In the rows, 128 means zero.
Facts:
bebrugrok ρ 24; bepler ρ 99; bofir ρ 650; bolas ρ 49; bragul ρ 99; briro ρ 309; brodi ρ 99; brorubro ρ 99
bruzin ρ 650; degrar ρ 49; diste ρ 24; dizu ρ 49; dodus ρ 122; doti ρ 309; dotros ρ 122; dretros ρ 24
drimus ρ 24; dripunor ρ 122; drisem ρ 99; drizin ρ 640; drofi ρ 122; drokim ρ 122; drorekle ρ 99; drufi ρ 650
drustul ρ 24; druzak ρ 122; druzel ρ 49; duvabro ρ 99; fasetrol ρ 99; febru ρ 24; figrar ρ 122; filuk ρ 99
flagom ρ 99; flalar ρ 650; fleski ρ 49; flibros ρ 99; flidru ρ 122; flisketran ρ 99; flitregro ρ 122; flugror ρ 49
fumam ρ 640; gagas ρ 122; gatrin ρ 99; gepen ρ 24; gevol ρ 309; gevus ρ 49; gilan ρ 99; gines ρ 49
gizel ρ 640; godol ρ 122; goreban ρ 24; gradres ρ 24; gravo ρ 122; gregral ρ 49; gregun ρ 650; grestu ρ 309
groko ρ 99; grovul ρ 24; gugon ρ 309; guklas ρ 49; kadrulu ρ 49; katro ρ 24; kemek ρ 309; keplam ρ 122
kepleme ρ 640; keplok ρ 650; keskik ρ 640; kiflak ρ 99; kimo ρ 122; kimul ρ 650; klabrol ρ 309; klamor ρ 99
klibek ρ 122; klibril ρ 24; klizom ρ 640; klorin ρ 122; klosor ρ 49; klotre ρ 122; klupom ρ 122; kluter ρ 309
kluzek ρ 99; kodrom ρ 24; kofladris ρ 122; konur ρ 650; koplil ρ 650; kugi ρ 640; lalil ρ 49; lavetren ρ 650
letrur ρ 24; liplok ρ 122; lumik ρ 99; mastor ρ 640; mudam ρ 49; muvuk ρ 99; nabu ρ 49; nakli ρ 309
nasti ρ 49; nusim ρ 24; paturo ρ 99; pege ρ 650; pegik ρ 122; pegro ρ 640; pemi ρ 650; pladriklom ρ 99
plibril ρ 99; pliklun ρ 24; plitran ρ 49; plogon ρ 99; plugin ρ 640; pogel ρ 122; pudis ρ 49; pugos ρ 24
radu ρ 99; restar ρ 640; rififi ρ 640; rigrul ρ 24; rigu ρ 650; rinabrak ρ 99; rozas ρ 309; sagon ρ 640
sama ρ 99; saplum ρ 49; saras ρ 640; satrabran ρ 122; segik ρ 99; segusa ρ 49; skabam ρ 99; skalave ρ 99
skeme ρ 24; sketogro ρ 49; skinir ρ 122; skiplim ρ 640; skugil ρ 24; skular ρ 122; sotrok ρ 99; stalen ρ 122
steklom ρ 640; stetis ρ 309; stetun ρ 309; stinuskom ρ 640; stoskil ρ 122; stotus ρ 309; stustu ρ 650; supek ρ 309
tadrim ρ 640; tekestor ρ 650; tibror ρ 49; tibrur ρ 640; tidun ρ 122; tifuvol ρ 309; tragifa ρ 122; traplam ρ 309
treski ρ 650; tribro ρ 24; trifak ρ 24; trire ρ 24; triris ρ 24; tristoros ρ 309; trolik ρ 99; troravar ρ 309
trozum ρ 122; vadul ρ 122; vagek ρ 24; vama ρ 99; vebru ρ 49; vebrum ρ 122; vifo ρ 650; vimatrem ρ 24
vipleklem ρ 640; vivem ρ 309; vobrul ρ 49; vube ρ 99; zadra ρ 99; zere ρ 24; zimar ρ 122; zipesten ρ 99
zofisa ρ 24; zota ρ 640; zumon ρ 309; bepler γ vobrul; bepler γ rinabrak; bolas γ skinir; bolas γ klorin; bruzin γ mudam
dodus γ tekestor; dodus γ tibror; doti γ bragul; drisem γ zipesten; drisem γ guklas; drizin γ brodi; drofi γ skinir; drokim γ drizin
drokim γ segusa; drufi γ sotrok; febru γ figrar; filuk γ tristoros; flibros γ zumon; flitregro γ skugil; flitregro γ zota; gagas γ flisketran
gagas γ gevus; gepen γ klotre; gevus γ skugil; gilan γ drisem; gizel γ kluter; gizel γ gregun; godol γ tibror; goreban γ febru
gradres γ tristoros; gregral γ vobrul; gregral γ dotros; grestu γ tragifa; grestu γ traplam; guklas γ skugil; kadrulu γ drufi; keplam γ lavetren
kepleme γ tidun; keplok γ vipleklem; keskik γ skugil; keskik γ kodrom; keskik γ rigrul; kimul γ nusim; klabrol γ grestu; klabrol γ klamor
klamor γ groko; klamor γ gagas; klibril γ figrar; klorin γ vipleklem; klorin γ zofisa; klosor γ kluzek; klupom γ grestu; kluter γ guklas
kluzek γ rififi; kofladris γ drorekle; kofladris γ rigu; kofladris γ gines; kofladris γ trifak; kugi γ gepen; kugi γ lavetren; lalil γ keplok
lalil γ vagek; lalil γ flisketran; letrur γ gevol; mudam γ treski; muvuk γ guklas; nabu γ doti; pegro γ fumam; pemi γ zota
plogon γ skiplim; pugos γ kodrom; restar γ grestu; restar γ gevus; rififi γ gepen; rigrul γ rinabrak; rigu γ tibror; rinabrak γ drufi
rozas γ gregral; rozas γ tibror; sagon γ nusim; sama γ kodrom; saplum γ gregun; satrabran γ gines; skabam γ fasetrol; skabam γ nabu
skalave γ skinir; skalave γ drisem; skugil γ gepen; skugil γ klotre; sotrok γ tragifa; sotrok γ klotre; stoskil γ koplil; stoskil γ muvuk
tekestor γ skugil; tidun γ gravo; tragifa γ klotre; traplam γ dotros; tribro γ restar; trifak γ drizin; trozum γ rinabrak; vagek γ nusim
vama γ brorubro; vebru γ saplum; vebru γ letrur; vebru γ filuk; vebrum γ gepen; vifo γ klupom; vifo γ stalen; vimatrem γ klibek
vipleklem γ skugil; vube γ muvuk; zere γ drizin; zere γ bragul; zere γ guklas; zofisa γ kodrom; zota γ klotre; bebrugrok Λ bragul
bepler Λ druzel; bofir Λ pliklun; bolas Λ druzak; briro Λ drimus; brodi Λ trire; brorubro Λ klupom; bruzin Λ vagek; degrar Λ vagek
diste Λ gatrin; dizu Λ kimo; dodus Λ klupom; doti Λ segik; dotros Λ vivem; drimus Λ grovul; dripunor Λ vobrul; drisem Λ restar
drizin Λ druzel; drofi Λ godol; drokim Λ rififi; drorekle Λ klupom; drufi Λ stetis; drustul Λ grovul; druzak Λ pliklun; druzel Λ liplok
duvabro Λ keplam; fasetrol Λ pladriklom; febru Λ pogel; figrar Λ vebrum; filuk Λ liplok; flagom Λ gradres; flalar Λ klamor; fleski Λ drimus
flibros Λ druzak; flidru Λ skalave; flisketran Λ vobrul; flitregro Λ tragifa; flugror Λ vebrum; fumam Λ pogel; gagas Λ pladriklom; gatrin Λ vebrum
gepen Λ skalave; gevol Λ drimus; gevus Λ rififi; gilan Λ keplam; gines Λ klamor; gizel Λ rififi; godol Λ restar; goreban Λ keplam
gradres Λ vebrum; gravo Λ radu; gregral Λ trire; gregun Λ mastor; grestu Λ vivem; groko Λ klamor; gugon Λ stetis; guklas Λ grovul
kadrulu Λ vivem; katro Λ keplam; kemek Λ stetis; keplam Λ klupom; kepleme Λ vagek; keplok Λ drorekle; keskik Λ flugror; kiflak Λ druzel
kimul Λ klamor; klabrol Λ vobrul; klamor Λ liplok; klibek Λ stotus; klibril Λ triris; klizom Λ vivem; klorin Λ rififi; klosor Λ grovul
klotre Λ skalave; kluter Λ brorubro; kluzek Λ restar; kodrom Λ skular; kofladris Λ vebrum; konur Λ druzak; koplil Λ trire; kugi Λ vivem
lalil Λ vobrul; lavetren Λ bragul; letrur Λ stetis; lumik Λ dretros; mastor Λ pliklun; mudam Λ trire; muvuk Λ pladriklom; nabu Λ klamor
nakli Λ drimus; nasti Λ vagek; nusim Λ rififi; paturo Λ kluzek; pege Λ druzel; pegik Λ skalave; pegro Λ kimo; pemi Λ pliklun
plibril Λ dretros; plitran Λ keplam; plogon Λ drimus; plugin Λ gradres; pogel Λ tibror; pudis Λ gradres; pugos Λ kimo; radu Λ klupom
rigrul Λ stotus; rigu Λ trire; rinabrak Λ vagek; rozas Λ bebrugrok; sagon Λ klamor; saplum Λ tibror; saras Λ klupom; satrabran Λ dretros
segusa Λ druzak; skabam Λ druzak; skeme Λ restar; sketogro Λ kluzek; skinir Λ bebrugrok; skiplim Λ flugror; skugil Λ keplam; skular Λ sama
sotrok Λ pladriklom; stalen Λ troravar; steklom Λ troravar; stetis Λ liplok; stetun Λ vivem; stinuskom Λ segik; stoskil Λ rififi; stotus Λ pladriklom
stustu Λ restar; supek Λ brorubro; tadrim Λ flugror; tekestor Λ druzel; tibrur Λ bragul; tidun Λ druzak; tifuvol Λ gradres; tragifa Λ sama
traplam Λ bebrugrok; treski Λ kluzek; tribro Λ triris; trifak Λ kluzek; trire Λ triris; tristoros Λ bebrugrok; trolik Λ kluzek; troravar Λ triris
trozum Λ gradres; vadul Λ triris; vagek Λ liplok; vama Λ dretros; vebru Λ bragul; vifo Λ druzel; vimatrem Λ pladriklom; vipleklem Λ pogel
vivem Λ klupom; vobrul Λ pliklun; vube Λ skular; zadra Λ segik; zere Λ vagek; zimar Λ godol; zipesten Λ dretros; zofisa Λ grovul
zota Λ trire; zumon Λ gradres

Known rows:
[139 142 149 120 135 156  80 129 123 151 139 138 113 106  95 132 117 165
 142 121 134 126 108 134 117  97 138 151 125 121 139 147 117 138 107 152
 117 133 116 131 126 107 102  86 177] : kofladris
[139 143 131 119 127 124 136 116 147 139 113 135  92 153 110 148 122 146
 168  81 120 137 127 141 138 140  93 151 107 138 135 126 140 149 104 145
 101 136 145 142  96 142 124 106 113] : stalen
[117 112 162 132 141 170  98 119 138 154 131 131 141  96  91 112 114 170
 157 119 111 122 118 160 131 102 120 122 133 135 140 124  98 139 108 122
 101 125 123 143 141  97 123 131 154] : keplam
[105 151  89  44 224 201 139 153 158 161  83 148 120 103 138 113 193  64
 151 205 134 124  58 174 173 110 200 100 160 144 180 113 113 135 186  38
 133  75 173 154 153 165 159 107 181] : gepen
[143 157 111 122 155 102 143 142 129 123 127 157 117 147 125 124 154 112
  98 125 141 132 142  68 132 119 104 141 134 123 100 136 123 136 126 124
 157 136 138 114 134 152 134 131 142] : diste
[ 99 116 117 133 161 133  97 113 142 130 131 128 180 111 138 126 145 119
 125 161 130 119 144  94 127 115 143 121 132 135 126 175 150  93 106 129
 130 101  92 132 112 121 125 112 177] : trifak
[125 141 134 136 171 130  97 133 121 131 140 150 153 109 120 118 148 121
  97 167 156 125 138  88 124 103 138 139 147 129 107 155 123 111 127 136
 155 121 112 121 141 117 129 120 195] : gradres
[105 119 109 144 127 128 106 148 175 136 147 101 171 105 164 119 134 149
 122 150 102 135 141  60 116  82 159 119 141 116 140 188 150  83 108  96
 139  66  95 129 112 147 109 124 170] : zere
[115 136 119 137 155 127 105 121 134 128 120 130 162 114 137 122 149 106
 124 159 128 116 144  99 127  99 135 126 132 139 126 147 129 103 121 126
 142 119 120 128 128 119 134 114 157] : vimatrem
[112 136 132 146 144 101 141 136 157 150 111 127  88 149 167 113 142 128
 113 113 129 138 157  78 121 117  90 148 156 118 116 131 119 101 153  96
 106 105 132 131 112 131 183 154 134] : stetis
[125 166 116 111 161 101 141 146 129 149 112 158  69 140 127 131 155 128
  87 117 140 131 153  54 120 112  92 152 137 106 106 147 118 136 134 135
 125 133 126 120 144 124 154 123 151] : zumon
[150 101 126 122 111 103 167 117 111 102 146 134 106 153 132 135 117 116
 102 109 129 131 112 126 147 179 131 117 116 119 121 125 121 132 123 117
 140 145 152 127 123 134 114 139  97] : dizu
[131  92 134 123 120 131 121 105 106 110 149 124 137 117 133 133 115 117
 109 149 133 114 105 144 139 153 175 115 119 126 140 147 127 109 117 133
 139 140 130 135 131 101  98 107 135] : klosor
[150  91 142 145  98 103 165 125 128 107 160 123 104 157 155 116 109 128
 103 105 133 140 104 128 142 173 138 131 141 117 120 119 116 112 142  96
 143 130 154 130 109 143 125 158 105] : druzel
[144 141  87 121 103 118 173 161 119 101 158 139 131 149 132 110 130 105
  76 134 168 128 102 114 116 183 146 135 118 125  83 113 163 170 141 178
 178 182 118 102 157 165  99 160 118] : plugin
[123 126 139 109 101 133  97  96 120 116 125 125 164 115 100 140 113 136
 174 138 139 116 130 189 131 111 145 140 125 144 152 146 152 118  99 180
 136 144 105 143 102 122  84  70 109] : rigu
[168 133 128 101  94 132 121 127  80  96 137 131 137 151 103 154 115 136
 147  90 118 139 130 167 115 136 104 115 116 102 141  97 114 160 131  99
 128 129 120  97 107 165 123 115  80] : konur
[101 129 106  45 184 201 118 128 141 162  97 146 102 111 128 109 164  95
 148 174 143 113  64 193 148 132 184 119 158 127 179 123 113 137 171  81
 108 108 135 152 131 134 146  94 164] : sotrok
[114 130 131 123 132 138 104 122 123 137 122 125 132 112 125 133 127 133
 130 143 129 119 133 132 121 110 138 130 130 126 139 143 131 117 126 139
 117 125 111 133 130 106 126 107 140] : vama
[105 110 144 131 140 144 101 122 127 143 137 122 152 107 122 136 119 152
 123 145 133 133 131 128 119 134 141 124 136 121 130 157 143 110 121 135
 106  98  94 133 123 108 130 126 164] : skalave
[115 123 126 112 121 122 161 129 142 132 115 136 115 131 113 110 131 143
 127 101 104 120 148 119 133 126  86 110 131 124 127 119 101 151 116 116
 117 145 132 131 151 122 135 157  86] : duvabro

Rows:
No name comes twice in this set of rows, the named rows included.
[144  89 146 140 120 107 155 106 103 101 153 137 121 150 131 130 109 119
  98 113 144 132 116 136 145 190 128 124 126 122 109 120 121 122 130 121
 135 145 143 127 120 123 125 150 114] | tibror
[128 136 111 131 148 105 136 122 137 118 121 143 138 149 139 119 152 104
 119 124 129 124 154  84 132 124  97 133 129 130 111 133 125 121 123 118
 141 135 129 122 111 144 145 132 127] | nusim
[106 112  98 116 144 181 143 145 127 123 138 116 179 108 143 105 139  83
 116 198 161 121  70 191 131 182 207 104 136 152 128 105 164 141 170 136
 150 130 121 128 160 147 123 157 155] | rififi
[ 93 107 127 111 126 148 119 129 147 144 126 120 155  91 112 114 126 160
 128 138  96 111 141 117 124 102 133  98 130 119 145 159 117 128 100 127
 112 116  95 141 158  98 110 133 129] | gilan
[115 124 133 135 112 136  94 125 139 143 129 114 127 114 144 111 123 139
 134 141 128 117 128 128 111  94 150 141 146 120 150 145 125  98 133 130
 125 126 106 135 115 108 120 105 141] | filuk
[146 157 166 165 121 137  74 121 108 145 119 119 123  98 104 146 111 146
 164 133 122 125 134 162 121  66 132 150 115 149 143 110 112 122 119 167
 125 142 146 136 136  80 118  88 147] | klorin
[126 125 144 124 130 159  89 126 139 150 137 121 130 107 103 143 113 169
 155 114 112 132 116 136 120 107 137 132 114 124 148 154 131 130  99 135
  99 105 108 138 112 118 103  96 165] | stoskil
[107  99  90 150  77 150 124 149 160 114 168  90 184 120 176  87 116 119
 109 162 140 114 100 125 100 154 195 124 133 128 126 144 173 113 135 149
 158 140  80 118 124 147  89 147 135] | drizin
[119 130 120 151 130 125  95 130 156 131 130 116 152 118 163  99 144 114
 130 156 126 114 140  92 120  74 148 141 151 132 138 148 124  83 132 109
 153 118 119 130 110 126 129 113 154] | letrur
[153 177 122 183  97 112 136 172  90 106 136 108 160  87 130 139 119  95
  92 200 159 130 120 149 114 102 190 131 112 159  95  92 162 141 156 217
 203 172 154 109 215 109  95 136 125] | keskik
[116 109 163 132 142 175  75 108 130 155 135 133 145  97  93 109 114 161
 157 126 124 114 114 165 123 105 128 131 137 136 143 130 100 130 109 132
 103 136 111 144 125  87 121 116 167] | klupom
[145 139 119 121 120 121 123 129  92 115 116 128 109 151 133 150 130 119
 126 102 114 129 149 118 111 139 100 118 110 107 131 106 113 145 138 103
 108 128 124 103 119 133 154 126 101] | flisketran
[103 115 149 126 153 150 100 112 124 144 126 127 147 109 123 130 126 134
 133 155 148 129 126 156 127 135 145 132 143 133 133 141 138 108 137 138
 106 109 106 141 121 104 142 122 164] | kluzek
[116 108  87 131  93 131 188 143 144 101 141 121 164 138 137  85 128 105
 105 129 126 109 122 132 127 180 127  97 115 141 100  97 142 170 130 149
 159 181 122 114 172 151 112 196  70] | klizom

The same things again, as new rows of numbers:
Known rows:
[156 135 165 134 140 118 118 102 124 142 158 174 182 163 129 125 129 106
 106 143 145 113  98  84 139 136] : trire
[162 155 140  97 130 123 147 152 164 110 107 146 135 156 142 130 178 154
 111 135 144  77 152 166 123 120] : restar
[145 147 149 132 128 146 119 113 102 143 131 123 116 123 139 124 132  88
 117 112 131 102 129  75 106 131] : gevol
[138 139 164  95 142 132 152 140 160 134 101 115  94 120 145 109 160 145
 101 104 128  82 151 136 111 126] : drofi
[119 156 140 130 132 151 134 117  93 167 113 129 155 168 136 141 115 150
 136 134 140  95 143 106 144 156] : treski
[130 142 155 132 135 131 140 114 101 166 119 139 159 153 131 134 110 142
 124 136 135 101 146 102 141 157] : paturo
[164 148 173 126 149 143 135 145 158 109 117 130 122 129 145 127 178 118
 107 122 141  93 147 130  95 106] : mudam
[148 147 145 131 166 103 124 157 143 106 104 123 115 145 132 126 170 133
 144 140 154 144 153 169 118 133] : kugi
[141 155 145 143 133 152 116 118  98 139 129 134 143 146 139 142 133  98
 128 126 136 103 124  87 121 141] : fumam
[123 156 147 110 123 119 134 125 105 157 124 123 125 123 129 126 112 111
 119 102 123  89 153  82 121 145] : tifuvol
[138 150 146 118 125 117 143 115 102 148 128 135 130 129 128 129 120 109
 127 113 115  93 149  91 124 156] : dizu
[159 142 155 106 134 144 170 136 162 132 103 116  85 115 149 102 171 151
 103 109 136  82 153 146 109 139] : tidun
[131 137 135 121 137 111 132 120  99 142 145  93 103 136 125 116 131  97
 150 122 124 123 134  91 121 135] : stetun
[124 144 138 119 129 156 125 113  95 155  94 126 158 163 144 139 120 146
 145 137 124 103 149  99 156 163] : pege
[128 138 115  97 108 119 127 114 130 149 135 106 100 139 121 103 133 114
 132 119 139 118  99  82 123 134] : skular
[160 141 162 128 147 181 114 138 148 110  79 117 153 162 160 137 173 155
 125 152 144  99 149 140 125 114] : kimul
[120 155 131 131 137 119 130 128 116 147 131 117 142 155 118 142 132 112
 154 130 137 118 135  77 120 133] : tadrim
[132 139 158 127 146 130 137 113  80 158 132 126 146 164 138 126 107 139
 128 144 126 108 146 119 152 153] : duvabro
[134 132 160 148 139 155 116 107  98 154 126 137 155 160 134 132 118 119
 121 145 147 105 123  87 129 137] : zipesten
[170 159 171 102 153 113 154 151 140 112 123 117 116 134 147 113 168 142
 116 117 120 103 170 158 119 124] : kadrulu
[152 137 124  82  96 116 123 109 111 138 116 132 123 129 139 114 119 113
 128 117 107  91 139  86 142 153] : stetis

Rows:
No name comes twice in this set of rows, the named rows included.
[ 99  39 157 170 207  23  79 152 166  87  44 238  96 119  93 151 140  89
 124 178 206 165 139 223 148 187] | skugil
[123 111 146 127 166 145 137 147 147 116  95 115 114 188 124 145 171 151
 144 165 158  96 148 168 126 114] | keplok
[109  83 140 118 154 104 120 145 177 112  68 139  60 116 110 128 165 108
 126 129 164 101 138 150 107 132] | flitregro
[136 150 150 128 152 154 147 152 164 128 104 105 144 178 134 134 180 176
 143 154 155 103 150 147 114 105] | rigu

The same things again, as new rows of numbers:
Known rows:
[133 149 136 123 131 137 134 108 121 132 136 113 135] : zimar
[123 112  79 130 158 130 129 134 137 119 125 139 123] : godol
[121  99 115 134 128 137 122 163 128 121 132 161 119] : restar
[129 145 164 127 122 136 132 134 115 133 142 123 134] : stustu
[130 145 140 118 116 139 131 122 134 135 151 122 151] : katro
[124 147 153 118 121 141 131 105 128 127 147 128 134] : trire
[112 108 142 133 138 142 116 148 150 137 111 169 101] : rififi
[129 140 171 127  98 143 130 143 111 134 145 132 127] : tibrur
[123  96 115 140 109 136 136 155 153 111 100 131 115] : rinabrak
[116 109  97 126 127  96 124 153 127 122 117 145 123] : skalave
[128 140 168 126  98 143 131 144 111 134 147 132 129] : skiplim
[128 147 153 117 133 136 131 124 112 128 127 118 131] : flugror
[128 140 170 126  98 143 130 143 110 134 146 132 130] : tadrim
[179 100 164 145 139 100  97  93 135 118 123 153 141] : tekestor
[132 140 177 126 100 117 130 118 120 125 130 100 101] : groko
[138 152 124 119 148 144 135 106 110 130 123 116 121] : stotus
[123 108  87 125 124  93 123 168 133 130 121 142 140] : gilan
[109 106  86 136 146 134 126 147 126 125 117 124 133] : kadrulu
[135 144 182 133 114 120 132 118 121 127 143 111 100] : flalar
[130 145 150 123 122 130 132 125 115 131 128 109 136] : dizu
[117 110  94 132 131 123 126 131 149 124 137 140 133] : klibril

Rows:
No name comes twice in this set of rows, the named rows included.
[100 117 150 135 157 147 108  99 202 158  89 154 100] | gepen
[125 107 108 138 132  92 127 138 140 118 119 120  94] | nabu
[121 110 118 137 145 126 122 147 140 131 123 147 128] | pemi
[162 112 108 137 140  35  94  78 106 126 114 165 167] | guklas
[134 127  32 130 149  28 123 115 106 135 119 159 135] | kluter
[135  86 109 139 138 205 122 133 151 108 142 120 150] | zofisa
[103 122 127 131 180 150 116 109 186 151  83 150  92] | tragifa
[122 110 112 134 123 116 135 120 160 110 123 152 110] | vagek
[111 112  57 137 165 143 129 130 134 134 105 128 114] | grestu
[122 108  86 128 133 124 126 146 154 128 139 143 144] | goreban
[121 106 119 136 113 127 125 162 130 128 134 152 122] | pegro
[145 143 182 128 113 119 135 132 133 128 140 118 109] | pege
[100 110 139 131 145 142 115 142 174 148  81 139  99] | sotrok
[132 108  82 135 148 124 125 126 138 123 125 133 135] | gagas

